Here is a tiny trained network, its code and every weight. The questions are about switching its units off for an input and a target symbol, where a switched-off unit gives its printed mean instead of its output.

import numpy as np


def w(rows, s, z=0):
    codes = np.array(rows[::2]) - 128.0
    scale = np.full(codes.shape[1], s)
    scale[-1] = z or s
    return codes * scale


def f(y):
    return y / 2 * (1 + np.tanh(0.7978845608 * (y + 0.044715 * y**3)))


def softmax(a):
    e = np.exp(a - a.max(-1, keepdims=True))
    return e / e.sum(-1, keepdims=True)


def log_softmax(a):
    a = a - a.max(-1, keepdims=True)
    return a - np.log(np.exp(a).sum(-1, keepdims=True))


def net(x, mask):
    ids = ['αβγδεζηθλπστφω'.index(c) for c in x.split()]
    T = len(ids)
    res = E[ids] + P[:T]
    u = 0
    for l in range(2):
        r = res
        for j in range(2):
            rows = slice(2 * j, 2 * j + 2)
            q, k, v = (r @ M[l][rows].T for M in (Q, K, V))
            z = softmax(np.where(np.tri(T) > 0, q @ k.T / 2**0.5, -1e9)) @ v
            o = O[l][rows]
            res = res + np.where(mask[u + j], z, o[:, -1]) @ o[:, :-1]
        u += 2
        y = f(res @ A[l][:, :-1].T + A[l][:, -1])
        res = res + np.where(mask[u : u + 12], y, B[l][:, -1]) @ B[l][:, :-1]
        u += 12
    return log_softmax(res[-1] @ U[:, :-1].T + U[:, -1])


Q, K, V, O, A, B = {}, {}, {}, {}, {}, {}
E = w([
[162,115,166,88,113,103,111,237,166,217,72],'α',
[134,156,96,86,117,186,118,121,77,168,164],'β',
[139,103,92,58,157,174,122,84,81,158,157],'γ',
[158,229,94,141,169,81,113,156,145,117,170],'δ',
[167,156,116,111,202,59,172,203,86,55,144],'ε',
[147,37,187,98,128,80,119,186,152,210,72],'ζ',
[134,143,85,154,194,60,110,111,188,89,141],'η',
[137,97,103,127,144,166,141,88,48,162,105],'θ',
[147,180,82,185,193,124,125,167,151,66,64],'λ',
[144,101,205,132,137,189,110,191,206,231,54],'π',
[169,194,161,177,198,75,142,92,139,111,130],'σ',
[123,127,107,164,101,166,146,133,39,154,115],'τ',
[128,112,243,147,65,88,107,163,169,248,148],'φ',
[125,145,147,156,134,59,167,100,102,123,243],'ω',
],0.017)
P = w([
[127,171,151,34,182,114,8,134,80,95,109],'0',
[204,132,131,83,158,129,56,142,115,98,137],'1',
[173,121,140,109,189,130,55,155,122,127,146],'2',
[110,172,142,77,132,120,115,103,116,79,97],'3',
[206,124,112,127,135,131,112,124,136,104,160],'4',
[154,123,131,147,186,126,117,135,138,130,163],'5',
[196,132,104,132,92,119,174,101,137,88,136],'6',
[83,151,145,137,181,122,166,125,130,134,126],'7',
[119,146,115,164,142,105,193,108,138,128,140],'8',
[185,68,103,234,157,129,159,159,166,159,203],'9',
[54,141,139,173,181,119,217,126,135,161,125],'10',
[101,133,110,202,139,100,242,111,145,149,134],'11',
[93,84,116,249,192,128,214,156,169,197,173],'12',
],0.016)
Q[0] = w([
[147,210,98,167,190,84,158,81,129,54,170],'0.h1',
[137,108,158,164,203,122,85,192,138,182,160],'0.h1',
[154,214,88,126,137,86,191,58,125,46,139],'0.h2',
[145,147,117,178,252,95,97,184,134,142,176],'0.h2',
],0.017)
K[0] = w([
[104,81,122,229,90,126,181,119,142,138,136],'0.h1',
[2,150,151,125,148,112,155,123,116,138,102],'0.h1',
[213,102,109,204,111,123,195,116,131,174,142],'0.h2',
[60,151,145,163,155,108,209,111,112,188,106],'0.h2',
],0.018)
V[0] = w([
[125,228,143,143,61,155,136,238,71,147,185],'0.h1',
[115,33,168,103,138,98,175,155,2,80,157],'0.h1',
[151,152,211,234,127,121,103,67,67,113,109],'0.h2',
[131,126,166,92,129,2,150,192,144,150,145],'0.h2',
],0.0083)
O[0] = w([
[117,78,113,154,138,91,106,7,202,119,80,117],'0.h1',
[174,169,68,32,144,155,140,156,212,122,136,88],'0.h1',
[125,105,155,120,63,213,116,143,175,70,127,255],'0.h2',
[207,156,168,120,98,113,170,86,85,116,123,242],'0.h2',
],0.012,0.0059)
A[0] = w([
[54,47,102,147,122,199,91,43,100,100,164,136],'0.n1',
[110,156,118,139,112,102,119,161,190,90,129,55],'0.n2',
[127,139,127,148,73,126,121,151,154,158,80,65],'0.n3',
[89,121,87,135,114,154,116,127,28,143,163,2],'0.n4',
[146,141,135,142,157,73,127,122,201,118,76,70],'0.n5',
[114,80,81,115,85,109,152,163,114,136,104,232],'0.n6',
[97,136,152,91,74,78,113,115,154,180,176,83],'0.n7',
[187,101,109,153,124,158,141,113,134,147,183,167],'0.n8',
[140,106,206,105,81,129,143,143,191,114,106,58],'0.n9',
[102,123,151,150,181,119,159,149,157,111,142,144],'0.n10',
[151,115,106,158,160,132,127,171,106,105,57,65],'0.n11',
[134,166,11,157,176,88,142,128,64,107,131,53],'0.n12',
],0.011,0.0068)
B[0] = w([
[166,237,101,118,39,87,112,91,141,172,113,157],'0.n1',
[127,140,219,202,127,139,116,132,86,111,141,147],'0.n2',
[118,55,133,147,165,98,118,148,109,167,121,129],'0.n3',
[254,53,58,155,107,198,102,84,159,85,139,146],'0.n4',
[186,23,99,156,140,163,119,106,102,119,142,194],'0.n5',
[136,167,145,118,177,194,71,132,166,160,173,150],'0.n6',
[193,115,105,92,135,153,105,135,170,141,163,131],'0.n7',
[74,172,143,87,135,118,157,100,106,119,82,254],'0.n8',
[99,120,92,162,169,112,83,176,125,181,163,200],'0.n9',
[180,165,103,133,84,138,145,102,129,97,137,201],'0.n10',
[60,168,137,115,65,77,130,71,190,125,85,141],'0.n11',
[31,85,50,164,180,61,118,164,117,152,120,173],'0.n12',
],0.01,0.0077)
Q[1] = w([
[161,196,156,137,142,132,192,91,174,20,178],'1.h1',
[148,57,228,83,101,98,92,107,201,210,81],'1.h1',
[186,223,80,160,217,146,159,92,182,22,127],'1.h2',
[75,130,74,129,74,104,157,95,150,42,254],'1.h2',
],0.0084)
K[1] = w([
[134,113,135,157,70,108,204,131,185,146,215],'1.h1',
[141,139,141,75,110,75,7,114,113,82,149],'1.h1',
[92,130,132,156,130,142,231,107,190,142,163],'1.h2',
[157,114,95,186,79,147,200,156,153,153,102],'1.h2',
],0.012)
V[1] = w([
[116,147,153,149,82,139,134,89,159,100,187],'1.h1',
[127,152,68,168,129,103,139,153,120,52,125],'1.h1',
[86,136,105,118,116,131,148,142,173,115,2],'1.h2',
[112,162,119,91,127,76,118,107,124,163,200],'1.h2',
],0.0096)
O[1] = w([
[127,70,165,46,141,86,38,140,127,133,86,173],'1.h1',
[106,157,161,78,168,162,59,82,94,139,255,241],'1.h1',
[215,181,152,99,226,147,101,150,131,120,84,1],'1.h2',
[74,111,144,76,87,70,209,60,203,108,178,157],'1.h2',
],0.0087,0.0046)
A[1] = w([
[120,93,80,103,153,205,135,89,175,57,156,138],'1.n1',
[73,150,45,93,107,170,134,86,127,106,167,141],'1.n2',
[45,163,140,149,170,104,106,203,78,148,168,82],'1.n3',
[124,115,169,64,62,198,162,122,115,130,79,95],'1.n4',
[160,118,145,88,72,154,179,103,113,202,155,81],'1.n5',
[118,71,59,140,182,145,111,187,174,171,134,1],'1.n6',
[147,176,187,178,154,107,166,180,96,80,197,130],'1.n7',
[144,214,154,98,143,209,162,145,28,140,104,115],'1.n8',
[68,153,114,124,116,41,148,152,144,127,108,96],'1.n9',
[154,192,192,101,145,159,154,254,144,77,178,124],'1.n10',
[153,65,189,100,142,147,80,154,156,143,136,155],'1.n11',
[95,143,68,81,84,206,118,211,216,176,125,111],'1.n12',
],0.0094,0.013)
B[1] = w([
[97,168,206,125,198,120,122,173,125,113,112,183],'1.n1',
[131,52,156,157,126,178,176,149,138,191,75,202],'1.n2',
[244,109,167,102,97,53,145,147,129,118,147,196],'1.n3',
[122,137,115,241,167,40,42,211,166,180,164,147],'1.n4',
[100,146,100,142,151,155,66,155,113,20,78,173],'1.n5',
[167,214,113,41,1,119,82,118,125,76,121,144],'1.n6',
[92,135,90,55,130,149,63,145,109,136,33,250],'1.n7',
[85,65,102,72,84,104,129,97,203,90,193,215],'1.n8',
[137,181,111,128,120,185,74,170,154,146,221,154],'1.n9',
[113,152,129,246,131,132,147,66,123,169,73,220],'1.n10',
[69,169,75,119,96,164,203,146,133,139,171,189],'1.n11',
[168,60,94,64,206,65,78,94,37,102,117,160],'1.n12',
],0.0096,0.013)
U = w([
[77,108,110,191,148,79,167,58,95,161,203,111],'α',
[147,168,121,126,124,167,137,103,181,254,140,108],'β',
[147,96,150,96,102,123,170,173,70,187,148,200],'γ',
[68,184,173,110,48,182,120,73,76,137,73,234],'δ',
[132,126,190,94,120,89,209,113,213,89,152,220],'ε',
[64,75,53,93,111,121,186,138,121,72,121,9],'ζ',
[166,100,137,159,144,244,127,169,105,86,166,202],'η',
[64,81,91,131,200,112,147,116,82,121,90,3],'θ',
[220,144,122,88,75,209,124,95,166,123,152,75],'λ',
[217,110,122,160,78,158,186,106,127,89,98,150],'π',
[124,48,109,157,92,129,65,173,204,141,123,31],'σ',
[185,141,119,108,170,90,82,73,146,147,104,63],'τ',
[95,193,76,177,138,67,157,185,130,91,127,71],'φ',
[113,107,245,179,136,104,119,200,155,222,46,55],'ω',
],0.0069,0.0051)

Each question gives the input, a string of symbols that net reads in full, and the target symbol t.
The units are the heads (2 rows each of Q, K, V and O) and the neurons (one row each of A and B). Each row of codes is followed by its name. A weight is (code - 128) times the scale printed after its matrix; where a second scale follows, it is the last column's (O, A, B and U).
mask holds one flag per unit, layer by layer, with each layer's heads first. A switched-off unit (its flag False) gives its mean, the last column of its rows in O or B, instead of its output. The means were averaged over made-up inputs and are rounded, as every weight is.
A unit's drop is (log p(t) with every unit on - log p(t) with that unit switched off) / (log p(t) with every unit on - log p(t) with every unit switched off).
The circuit of an input: a set's keep is (log p(t) with only the set's units on - log p(t) with every unit switched off) / (log p(t) with every unit on - log p(t) with every unit switched off). Starting from the 12 units with the biggest drops (on a tie, the unit counted first), units are removed one at a time, each time the one whose removal leaves the highest keep (on an exact tie, the one counted first), for as long as the keep stays at least 0.8.
circuit, biggest first: the units of the circuit, biggest drop first
most important unit: the unit with the biggest drop
top k neurons: the k neurons with the biggest drops, biggest first
top k neurons in layer l: the k neurons of layer l with the biggest drops, biggest first
heads that matter: for each layer, one digit per head in row order, 1 if its drop is at least 0.15 and else 0, layers parted by /
input σ β δ β θ ε η σ σ σ ω ε, target ε: circuit, biggest first	0.h1; 1.h2
input δ ζ β δ σ σ β ω σ, target ε: circuit, biggest first	0.h1; 1.h2
input ζ γ γ η ε φ ε α ζ δ, target β: top 2 neurons	0.n12; 1.n9
input β γ σ σ σ γ σ ε, target δ: heads that matter	01 / 00
input β σ η λ δ π, target ε: most important unit	0.h1
input β σ ζ σ σ β σ ζ π α, target ε: heads that matter	11 / 01
input θ ε δ σ η ζ σ δ δ τ, target δ: circuit, biggest first	0.n1; 0.n8
input δ π ε, target φ: heads that matter	01 / 10
input π δ ζ δ τ ζ β τ η β λ β, target β: heads that matter	11 / 00
input δ σ η σ σ τ β σ, target η: heads that matter	10 / 01
input η α σ π σ π η, target δ: heads that matter	11 / 00
input ε γ β δ α β α η α η, target γ: top 2 neurons	0.n12; 1.n3
input γ δ δ θ ε σ π σ γ, target π: heads that matter	11 / 10
input δ δ σ λ ζ π θ σ, target δ: top neuron in layer 1	1.n7
input σ σ σ η σ δ φ θ ε η, target ω: heads that matter	11 / 00
input σ σ α, target γ: heads that matter	00 / 00
input θ δ α δ ω φ, target τ: heads that matter	10 / 00
input η π η β σ ε δ η σ ζ, target δ: top 2 neurons in layer 1	1.n7; 1.n5
input β β π ε η ω η β τ, target η: heads that matter	10 / 00
input ζ σ σ σ π φ φ δ π φ π δ η, target φ: most important unit	0.h2
input σ η σ σ η σ σ η β, target σ: top 2 neurons	1.n4; 1.n8
input ζ σ σ π σ τ, target π: top 2 neurons	0.n4; 0.n1
input ω δ δ δ η η ζ α, target ζ: heads that matter	10 / 01
input δ σ γ γ ω π, target α: heads that matter	11 / 00
input α β σ π σ α, target π: heads that matter	10 / 10
input λ π π ζ, target β: top 2 neurons	1.n11; 1.n10
input ζ π α δ α α σ π τ γ σ φ, target φ: most important unit	1.n5
input σ φ λ α π δ π α π, target γ: top 2 neurons in layer 0	0.n9; 0.n3
